Each row is followed by its band, which names the range that a hidden value of the row falls in. A new part has a new value, new ranges and new names.
[84, 213, 95, -68, -37, 29, -69, 10, -144, 126, 103, -9, 7, -29, -53, -48, -105, 2, -139, -63, -44, -9, 56, 14, 71, 46, 107, 155, 74, -81, -30, 9, -174, 51, -18, 141, 62, -28, -199, -41, -198] : Y
[163, 12, -91, -9, -174, 38, -9, 29, 172, 143, 72, 126, -8, -37, -143, -123, 246, -329, -108, 118, -229, -168, 62, -130, -114, -65, -398, 180, 214, 24, 85, -21, 116, 178, 45, -297, 118, 202, 61, 393, 23] : K
[2, 155, 66, -82, -153, 165, 3, 85, -57, 106, -303, 14, -127, -47, -82, -65, 4, 18, -293, -23, -124, -65, 60, -73, 151, 80, -34, 167, -133, -29, -126, 19, -310, 128, 226, -125, 96, -20, -117, -162, -139] : H
[203, 146, 19, 16, -59, 11, -205, 5, 42, -13, 178, -17, -111, 137, -27, -21, 142, -185, 172, 39, -306, -221, -104, 18, -76, -179, -326, 203, 353, 87, 17, -89, 138, -32, -46, -286, -34, 68, -130, 217, 1] : Y
[-36, 46, -38, -68, -103, 173, 92, -74, 74, -29, -339, 141, -56, -109, -40, -64, 179, -101, -81, 40, -132, -128, 4, -83, 85, -84, -235, 67, -68, 47, -166, -179, -134, -79, 290, -362, 191, -37, 51, 5, -60] : K
[1, 151, -27, -32, 41, 57, -37, -105, -75, -95, -69, 67, 0, -8, 123, 15, 90, -68, 159, -36, -153, -78, -124, 4, 9, -205, -115, 114, 33, 63, -48, -270, -42, -318, 170, -201, 170, -161, -80, 36, -92] : Y
[187, 216, 8, -54, -15, -22, -26, -141, 105, 93, 328, 112, 117, -30, -38, -135, 21, -322, -3, 139, -150, -219, -2, -29, -43, -126, -276, 219, 282, -3, 101, -112, 88, -60, 26, -103, 188, 62, -81, 370, -52] : W
[111, -22, 61, -32, -110, 91, 164, 116, -129, -110, -157, 12, -199, 108, 126, 225, 86, -67, -325, 226, -206, -179, 135, -235, 13, 66, -38, 119, -80, -106, 148, -52, -151, 48, -20, 241, 34, -34, -254, -237, -65] : C
[130, -70, -79, 69, -150, 25, -218, 244, -139, 18, -22, 20, -125, 103, 10, 117, 324, -68, 94, -95, -350, 29, -47, -96, -185, -79, -142, 196, 176, 73, 190, -4, 105, 85, -116, -221, -89, 161, -80, 155, -55] : H
[-46, 168, -81, -29, 25, 22, -46, -68, -126, 61, -33, 73, 127, -121, 70, -108, 45, -40, 72, -167, -46, 92, -74, 8, -13, -150, 28, 108, -34, 14, -36, -233, -80, -247, 192, -107, 246, -174, -33, 131, -161] : N
[337, 185, -35, 16, -182, 48, -216, 23, 247, 98, 213, -30, -201, 177, -103, -200, 211, -416, 46, 198, -406, -384, -81, -79, -102, -239, -653, 282, 470, 108, 9, -78, 265, 111, 62, -478, 26, 113, -57, 466, 140] : D
[30, 83, 9, -46, -93, 46, -12, 110, -154, 165, -37, 40, 27, -57, -75, -1, 27, 23, -203, -78, -71, 56, 142, -70, 17, 138, 124, 143, -5, -84, 14, 50, -173, 188, -49, 130, 45, 69, -128, -54, -180] : C
[-24, 31, -109, 23, 19, -64, 220, 205, -273, -45, -127, -59, -117, 220, 372, 356, 38, -61, -312, 138, -226, -36, 53, -254, -138, 28, 112, 226, -389, -98, 389, -126, -247, -147, 75, 477, 179, -214, -284, -262, -35] : M
[102, 33, -63, -1, 30, -39, -64, -22, -134, 7, 211, 78, 72, 29, 43, 92, 154, -90, 174, -33, -130, 0, 35, -23, -131, -76, -13, 89, 252, -10, 78, -143, 131, -71, -213, 63, 22, 41, -88, 144, -106] : N
[-4, 15, -114, -48, 24, 0, 138, -115, -22, 65, 61, 173, 200, -112, -25, -1, 149, -116, 22, 26, -16, -31, 166, -74, -61, 34, -24, 23, 126, -55, -38, -176, 51, 6, -98, 63, 154, 46, 16, 123, -100] : L
[-178, 29, -59, -147, 46, 69, 371, -214, 21, 126, -189, 234, 253, -253, -144, -11, 5, 9, -214, 28, 200, -16, 312, -38, 129, 239, 140, -75, -143, -132, -258, -111, -258, 117, 26, 176, 226, 37, 77, -167, -176] : K
[108, 175, 97, -104, -27, 62, -21, -66, -56, 142, 119, 24, 2, -7, -181, -35, -57, 12, -75, 10, -1, -109, 197, 42, 111, 148, 51, 71, 256, -91, -233, 29, -94, 231, -200, 136, -52, 92, -143, -105, -157] : D
[-179, 241, 148, -192, 149, 126, 222, -237, -163, -24, -243, 67, 65, -79, -39, 119, -226, 260, -90, -30, 182, -81, 191, 116, 323, 225, 327, -44, -151, -112, -444, -119, -458, -55, 18, 277, 72, -152, -181, -603, -256] : Y
[138, 97, -22, 2, 22, -57, -72, -72, -13, -1, 287, 81, 96, 15, 9, 7, 113, -188, 152, 29, -169, -123, -21, -2, -115, -122, -157, 141, 296, 17, 111, -131, 141, -93, -122, -57, 67, 67, -103, 261, -72] : W
[129, 147, 172, -103, 9, 148, -182, -241, 2, -106, 116, 165, 62, -126, -175, -77, 84, -4, 327, -49, -74, -154, -22, 148, 146, -102, -117, 21, 488, 62, -300, -140, 83, -102, -130, -347, -57, 122, -69, 74, -198] : W
[105, 246, 18, -259, 64, 306, -307, -316, -115, 69, 64, 392, 117, -120, -120, 2, 234, -48, 619, -103, -80, 43, 10, 171, 159, -139, -81, 180, 528, 169, -389, -222, 100, -204, -161, -526, 27, 203, 188, 142, -240] : N
[159, 160, 156, -161, -74, 245, -208, -302, 114, 61, 61, 184, 58, -214, -425, -287, 114, 20, 317, -87, 41, -152, 140, 186, 241, -1, -170, -84, 687, 37, -659, -96, 152, 182, -207, -471, -122, 209, 71, 111, -195] : M
[-269, 142, -333, -7, 184, -93, -61, -86, -174, 228, -19, 154, 392, -132, 64, -40, 165, 44, 399, -406, 13, 302, -47, 130, -154, -70, 165, 107, -87, 99, -95, -280, -42, -237, 73, -158, 258, -83, 174, 185, -152] : D
[270, -306, 311, 56, -312, 135, 272, 159, -169, -433, -203, -36, -332, -132, 99, 126, 69, -41, -694, 307, -118, -167, 125, -412, 52, -38, 22, -165, -59, -291, 297, -59, -69, -10, 9, 417, 21, -151, -438, -201, -190] : K
[-228, 304, -301, -179, 108, 17, 34, -61, 135, 567, -102, 192, 214, 113, -256, 50, 111, -75, 161, -104, -75, -54, 242, 168, 12, 334, -112, 347, -42, 135, -339, 105, -289, 414, -35, -263, 77, 353, 279, -51, 22] : K
[-259, 233, -331, -121, 178, 19, -147, -192, 2, 402, -30, 263, 413, -109, -210, -93, 228, 42, 583, -382, 15, 175, 87, 266, -38, 93, 11, 160, 181, 192, -440, -154, -24, 67, -73, -464, 109, 217, 345, 168, -110] : L
[-90, 429, -180, -194, 102, 60, -10, -89, 128, 467, -42, 72, 43, 241, -176, 42, -5, -96, 117, 35, -140, -230, 202, 149, 95, 256, -189, 379, 65, 113, -388, 55, -269, 340, -19, -189, 34, 210, 101, -154, 57] : M
[-231, 44, 34, -149, 20, 150, 262, -76, -134, 56, -436, 126, 44, -135, -111, 137, -31, 241, -212, -76, 133, 29, 256, 11, 225, 299, 283, -54, -273, -101, -355, -28, -452, 139, 42, 160, 63, -8, -40, -529, -224] : K
[292, 101, -97, 38, -223, 26, -131, 81, 267, 139, 156, 24, -131, 110, -102, -201, 269, -461, -76, 208, -409, -337, -35, -156, -159, -186, -651, 295, 353, 87, 134, -44, 242, 173, 108, -460, 94, 172, -5, 536, 145] : C
[48, 248, 106, -49, -24, 22, -61, -34, -73, 64, 58, -2, 38, -65, -28, -106, -115, -32, -118, -61, -79, -74, -41, 32, 89, -32, 11, 173, 21, -34, -13, -45, -197, -70, 143, -15, 134, -73, -201, 14, -176] : W
[22, 140, 79, -88, -135, 3, 47, 49, -38, 411, 107, 38, 196, -237, -385, -243, -153, 51, -427, -141, 157, 79, 336, 13, 112, 373, 235, 65, 78, -204, -168, 246, -253, 550, -141, 267, 30, 214, -89, 7, -262] : H
[250, -93, 239, 10, -185, 119, 129, 70, -170, -316, -81, -55, -268, -20, 117, 94, 24, -32, -401, 235, -136, -188, 82, -271, 70, -72, -1, -64, 78, -196, 130, -127, -29, -73, -33, 317, 10, -181, -397, -185, -153] : M
[-378, 239, -429, -10, 306, -187, -93, -119, -155, 345, 64, 162, 509, -65, 62, 6, 136, 57, 576, -500, 17, 328, -82, 256, -206, -35, 189, 193, -127, 172, -108, -259, -89, -252, 52, -200, 268, -31, 239, 197, -122] : Y
[-92, -30, -176, -7, 11, 124, 72, -74, -28, -194, -360, 166, -26, -2, 198, 123, 350, -97, 227, 14, -245, -86, -110, -105, -59, -236, -250, 67, -74, 136, -44, -387, 20, -370, 246, -407, 205, -136, 66, 16, 2] : C
[353, 180, -35, 47, -167, 14, -264, 51, 225, 58, 260, -62, -230, 227, -60, -158, 224, -421, 108, 181, -455, -384, -144, -64, -148, -294, -668, 301, 485, 131, 77, -85, 297, 54, 46, -491, 1, 100, -86, 490, 155] : N
[-88, 440, -167, -285, 218, 188, -352, -380, 47, 385, 127, 382, 305, -18, -280, -52, 191, -32, 868, -257, -53, 17, 35, 404, 131, 13, -141, 302, 523, 298, -621, -135, 16, -7, -178, -720, 5, 360, 373, 168, -138] : Y
[131, 115, 144, -128, -128, 153, -2, -112, 113, 159, 11, 86, -1, -114, -392, -171, 14, -1, -122, 51, 21, -210, 283, 45, 198, 222, -97, -10, 393, -81, -432, 90, -51, 438, -198, -98, -114, 246, -56, -60, -140] : C
[-42, 63, -72, 23, -24, -55, 149, 71, -11, 94, -89, -76, -11, 72, -29, 32, 23, -9, -210, 17, -94, -135, 144, -70, -35, 133, -26, 59, -72, -75, -63, -39, -143, 182, -3, 162, 47, -40, -152, -142, -17] : L
[-2, -45, -37, -36, -32, -24, 66, 95, -165, 166, 57, 87, 116, -36, -128, 137, 96, 61, -116, -72, -16, 78, 271, -49, -58, 265, 209, 53, 83, -116, 13, 91, -91, 318, -320, 287, -64, 215, -87, -102, -177] : H
[218, 65, 181, -51, -90, 97, 93, 44, -140, -186, -17, -53, -281, 148, 135, 195, -22, -71, -281, 266, -194, -253, 73, -182, 70, -27, -53, 101, 59, -121, 97, -80, -112, -46, -49, 284, -6, -118, -356, -247, -88] : N
[232, 70, -74, 17, -82, -3, -152, 16, 14, 42, 246, 61, -27, 71, 12, -43, 225, -274, 128, 67, -273, -125, -31, -84, -162, -189, -304, 190, 363, 45, 132, -137, 247, -29, -94, -184, 55, 79, -54, 379, -6] : D

Next part:
[61, 379, -133, 272, 174, -95, -115, -214, 423, 187, -51, 384, -40, -13, -75, -22, -412, -28, -61, -67, 44, 149, -336, 126, -6, 307, 177, -582, -111, 316, -57, 518, 414, -195, -203, -409, -166, 334, 25, -67, -326] : <28>
[242, 100, -66, -88, 41, 81, -237, -240, -4, 240, -198, -34, -76, -263, -51, 25, -502, -122, 6, -98, -128, 237, -159, 151, 47, 309, 140, -490, -194, 211, 182, 502, 174, -14, -15, -424, 200, 184, -11, -222, -154] : <10>
[10, -106, 105, -83, 96, 237, -10, 113, 52, -61, -175, -14, 103, 64, 21, 217, -220, -106, -125, 93, 101, -176, -69, 341, 28, 34, -115, 192, -281, 151, -111, 68, 72, -66, -303, -230, 109, -141, 147, -59, -162] : <17>
[35, 49, -208, 24, -1, -141, -68, -342, 127, 142, -145, 226, -69, -202, 88, -136, -256, 31, -171, -40, -87, 355, -360, 76, 88, 323, -63, -501, 96, 298, -39, 472, 331, 13, -15, -425, -142, 55, 51, -93, -393] : <9>
[142, 463, -76, 104, 67, -98, -160, -190, 294, 277, 77, 370, -40, -73, -137, 85, -332, -81, -113, -147, -184, 263, -434, 24, -27, 305, 291, -656, -105, 310, -152, 482, 164, -96, -30, -403, -16, 355, -46, -84, -168] : <14>
[23, -48, 56, -69, 42, 37, -108, 50, -144, 26, 67, -133, 189, -23, 110, -34, 30, -90, 211, -85, -99, 16, 172, 84, -122, -50, 57, -85, -73, -132, -66, 139, -137, 45, 67, 159, 9, -118, -2, -29, 209] : <14>
[-26, 305, -69, 162, 20, -35, 95, -507, 40, -76, 188, 60, 111, 30, 178, 156, -2, -152, 46, -127, -47, -42, 406, -371, -60, -69, 473, -82, 156, 160, -230, -359, 77, 223, -64, 373, 122, -11, -299, 281, 174] : <17>
[-46, -81, 125, 19, 44, -1, -221, 290, -42, 114, -45, -125, 138, 83, -146, 62, -3, -39, 254, 16, -3, -129, -1, 258, -32, 139, -126, -60, -213, -250, -30, 332, 48, -98, -123, -80, -59, 48, 161, -137, 125] : <28>
[-83, -51, -84, -8, -31, -118, -98, -217, -156, -20, 119, -69, 13, -70, 137, -97, 126, -39, 268, -90, -109, 159, 325, -169, -7, 23, 157, -93, 108, -73, -74, -99, 26, 178, 214, 262, -5, -131, -162, 119, 126] : <9>
[-247, -78, -33, -15, -74, -85, -119, -143, 138, -148, -102, 129, -169, 222, -80, 303, -8, 16, -54, 213, 15, -121, 35, -119, 287, 260, 50, 259, -9, 165, -342, -281, 290, 176, -220, -179, 166, -70, -141, 234, -337] : <28>
[312, 218, 17, 85, 75, 142, 125, 179, -18, 31, -60, -254, 74, -58, -41, -52, -146, -157, 291, -238, 73, -10, 136, 171, -129, -109, 25, 42, -308, -114, 49, -69, 18, -31, 77, 266, -43, -27, 156, -157, 346] : <17>
[-243, -79, 183, -205, -136, -101, -193, -118, -89, 119, 114, 185, 198, 45, -143, 539, 122, -125, -281, 160, -122, -138, -96, -41, 205, 226, -40, -50, 117, 82, -305, 103, 98, 48, -305, -315, 174, 61, -16, 66, -85] : <10>
[89, 70, -113, 237, 65, -5, 74, 60, 15, -114, -75, -282, 18, 81, 125, -293, 24, 14, 463, -155, 46, 0, 296, 13, -155, -64, 58, 73, -107, -236, -47, -103, 44, 120, 116, 441, -176, -148, 25, 24, 250] : <9>
[59, 159, 6, 184, 77, -42, -5, 161, 16, 19, 94, -137, 144, 82, 13, -133, 87, -50, 389, -168, 3, -34, 188, 50, -178, -66, 77, -69, -117, -250, -90, 46, -19, -7, 75, 350, -186, -11, 58, -20, 336] : <28>
[111, 127, 0, -9, 9, -53, 52, -32, -90, 34, 115, -76, 165, -80, 65, -9, 60, -139, 187, -169, -11, 72, 199, -37, -55, -93, 42, -89, 4, -80, -60, -51, 32, 32, 122, 273, -83, -56, 22, -20, 273] : <13>
[-211, -62, 8, -93, -104, -84, -86, 46, 108, -67, 8, 226, -189, 138, -177, 312, 82, -5, -115, 147, -19, 19, -142, 14, 282, 237, -63, 241, -72, 169, -355, -243, 207, 69, -68, -254, 71, -65, -16, 139, -296] : <9>
[-100, -233, 53, -29, 65, -24, -189, 146, -110, 59, -56, -93, 125, -30, -2, -49, 7, -28, 236, 35, 70, -25, 121, 257, 16, 93, -203, -53, -106, -175, 70, 295, 146, -100, -47, -56, -121, -75, 148, -110, 8] : <9>
[165, 110, -193, 136, 15, -96, 43, -99, -31, -69, -74, -236, -142, -63, 68, -271, -49, -29, 481, -193, 49, 172, 348, -129, 11, -2, 101, 4, -67, -121, 62, -230, 216, 151, 286, 396, -94, -90, -65, 20, 180] : <28>
[-36, 192, -55, -212, -172, -186, -126, -470, -101, 69, 243, 210, -148, -136, -73, 362, 33, -180, -67, -67, -217, 249, 186, -444, 270, 166, 373, -142, 170, 273, -226, -375, 135, 245, 212, -2, 312, 71, -355, 215, -19] : <13>
[33, 48, 25, -92, -103, -102, -174, 175, -58, 219, 77, 79, -171, -145, -322, 133, 10, -82, 130, -89, -82, 249, -152, 139, 174, 266, -87, -146, -177, -37, -13, 119, 160, -88, 207, -236, -31, 143, 117, -150, 22] : <25>
[5, -110, 54, -20, 106, 21, -52, 377, 46, 26, -58, 28, 30, 4, -114, -23, -36, -52, 184, -1, 191, 7, -51, 402, 62, 34, -310, 98, -279, -77, 22, 151, 216, -240, 2, -108, -219, -70, 283, -163, -52] : <9>
[120, 225, -139, 53, -5, -119, -26, -275, -30, -7, 102, -59, -117, -93, 35, -52, -55, -119, 341, -190, -33, 191, 383, -282, 58, 13, 314, -116, 11, 27, -10, -289, 177, 158, 276, 330, 63, 19, -225, 111, 176] : <14>
[-46, -57, 135, 107, 76, 182, -82, 149, 72, -33, -181, -182, 232, 203, 16, 152, -128, -38, 36, 94, 19, -331, -8, 267, -117, 93, -38, 82, -202, -121, -169, 273, -35, 7, -437, -92, 49, -41, 132, -47, 40] : <10>
[-200, 0, 114, -198, -189, -90, -180, -266, -74, 85, 61, 159, 1, 41, -202, 606, 40, -130, -271, 149, -152, -100, -41, -193, 300, 297, 113, 38, 80, 188, -319, -152, 168, 175, -253, -306, 340, 86, -146, 141, -139] : <17>
[-32, -136, -17, 53, -23, -4, 29, 165, -36, -8, -85, -98, 23, -25, -8, -85, 68, 7, 131, -23, 59, 54, -16, 235, 19, 87, -254, 75, -84, -131, -60, 99, 122, -22, 1, -6, -208, -135, 216, -88, 14] : <25>
[103, 71, 50, 32, 68, 0, -75, 229, 8, 78, -12, -92, 76, 4, -105, -6, -62, -92, 271, -95, 61, -12, 53, 193, -23, 31, -71, -53, -222, -146, 10, 142, 110, -107, 22, 53, -100, 37, 144, -133, 163] : <14>
[-65, 39, 155, -128, 36, 98, -112, -155, -81, 161, 142, 159, 371, -51, 113, 265, -47, -142, -291, -21, -225, -37, -190, 138, -162, 42, 125, -325, 9, 158, -232, 407, -213, -2, -241, -225, 115, -11, 12, -28, 31] : <17>
[17, 57, 96, -97, 36, -35, -92, -52, -166, 123, 229, 12, 259, -126, 44, 109, 72, -190, 132, -130, -55, 48, 236, 10, -66, -76, 93, -207, 17, -67, -19, 109, -37, -47, 79, 159, -10, 2, -14, -30, 277] : <13>
[-212, 204, -7, -141, -238, -327, -241, -434, -49, 123, 291, 287, -143, 12, -228, 498, 170, -120, -67, 28, -262, 131, 103, -532, 333, 314, 374, -163, 242, 173, -360, -320, 202, 259, 80, -85, 296, 200, -378, 275, -37] : <14>
[-202, 60, -82, 39, 33, -14, 21, -145, 264, -248, 21, 284, -191, 239, 42, 213, -29, -13, -75, 131, 71, -41, 79, -105, 192, 80, 181, 308, -60, 322, -408, -467, 217, 120, -105, -32, 92, -151, -192, 322, -355] : <28>
[-329, -84, -33, -21, -64, -117, -63, -194, 127, -152, 46, 274, -107, 182, -7, 290, 111, 8, -145, 193, 13, -47, 38, -128, 254, 187, 49, 221, 93, 224, -397, -306, 248, 136, -166, -140, 67, -117, -144, 287, -344] : <9>
[-262, -41, 18, -54, 0, -65, -79, -53, 177, -126, 41, 309, -83, 197, -62, 328, 27, -33, -137, 187, 68, -86, -17, -13, 246, 149, 18, 227, -35, 246, -362, -251, 254, 23, -187, -197, 71, -77, -86, 222, -345] : <28>
[14, -73, -56, 115, 38, -15, 76, 132, -42, -47, -24, -137, 24, -50, 50, -189, 76, -26, 298, -101, 136, 71, 206, 172, -27, -32, -169, 88, -85, -170, 27, -35, 158, -41, 112, 225, -258, -151, 165, -55, 130] : <25>
[192, 33, -174, -28, 107, 78, -1, -305, 122, 43, -256, 70, 48, -189, 265, -187, -439, -28, -171, -57, -51, 250, -271, 194, -47, 151, -16, -410, -35, 337, 15, 486, 169, 21, -92, -340, -36, -70, 56, -130, -337] : <13>
[125, 222, -113, 147, -48, -21, -54, 4, 155, 123, -85, 24, -203, -41, -149, -58, -171, 15, 86, -129, -143, 234, -275, 90, -1, 294, 96, -239, -174, 59, -124, 197, 98, 51, 77, -198, -54, 131, 55, -88, -62] : <25>
[105, 227, -31, 158, 151, 0, -45, -209, 194, 160, -66, 149, 152, -102, 5, 55, -345, -127, -41, -72, 120, 9, -63, 152, -20, 149, 63, -422, -68, 177, 69, 425, 352, -178, -261, -224, -102, 215, 90, -118, -101] : <10>
[158, 92, 42, -116, -37, 84, 17, -40, -80, 120, -59, -46, 130, -102, -1, 139, -121, -117, -129, -106, -153, 68, -224, 129, -46, 71, -14, -145, -124, 107, -133, 168, -55, 71, -59, -141, 91, -42, 107, -128, 64] : <17>
[89, 339, -114, 138, 37, 9, 117, -386, 80, -110, 156, 19, 23, 18, 197, 25, -56, -135, 126, -185, -75, 70, 346, -309, -95, -103, 473, -63, 58, 159, -222, -361, -11, 223, 89, 400, 98, -53, -282, 236, 178] : <10>
[35, -65, -12, 115, 61, 118, 111, 309, 55, -93, -76, -114, 10, 53, 36, -156, 27, 1, 194, -68, 102, 19, 4, 331, -95, -38, -190, 199, -233, -122, -98, -1, 1, -61, 31, 111, -233, -200, 233, -72, 64] : <25>
[-51, -39, 23, 152, 45, 56, 37, 244, 78, -27, -41, -46, 69, 83, -16, -59, 49, 4, 132, -22, 71, -42, -42, 286, -79, 52, -160, 84, -161, -130, -135, 124, 45, -75, -95, 16, -227, -92, 212, -55, 43] : <25>
[-145, -211, 28, -9, -59, -133, 66, 154, -85, -12, -39, -35, 245, 36, 62, -29, 260, 32, -5, 43, 44, -38, -109, 182, 21, 39, -421, 59, 112, -178, -195, 177, 128, -3, -120, 12, -313, -201, 279, -63, 17] : <9>
[-194, 18, -122, 38, -74, -25, -68, -267, 137, -151, 26, 190, -374, 73, -68, 214, -43, -22, 15, 87, -3, 113, 189, -179, 274, 235, 259, 227, -38, 271, -257, -483, 254, 181, 41, -84, 185, -57, -254, 289, -307] : <25>
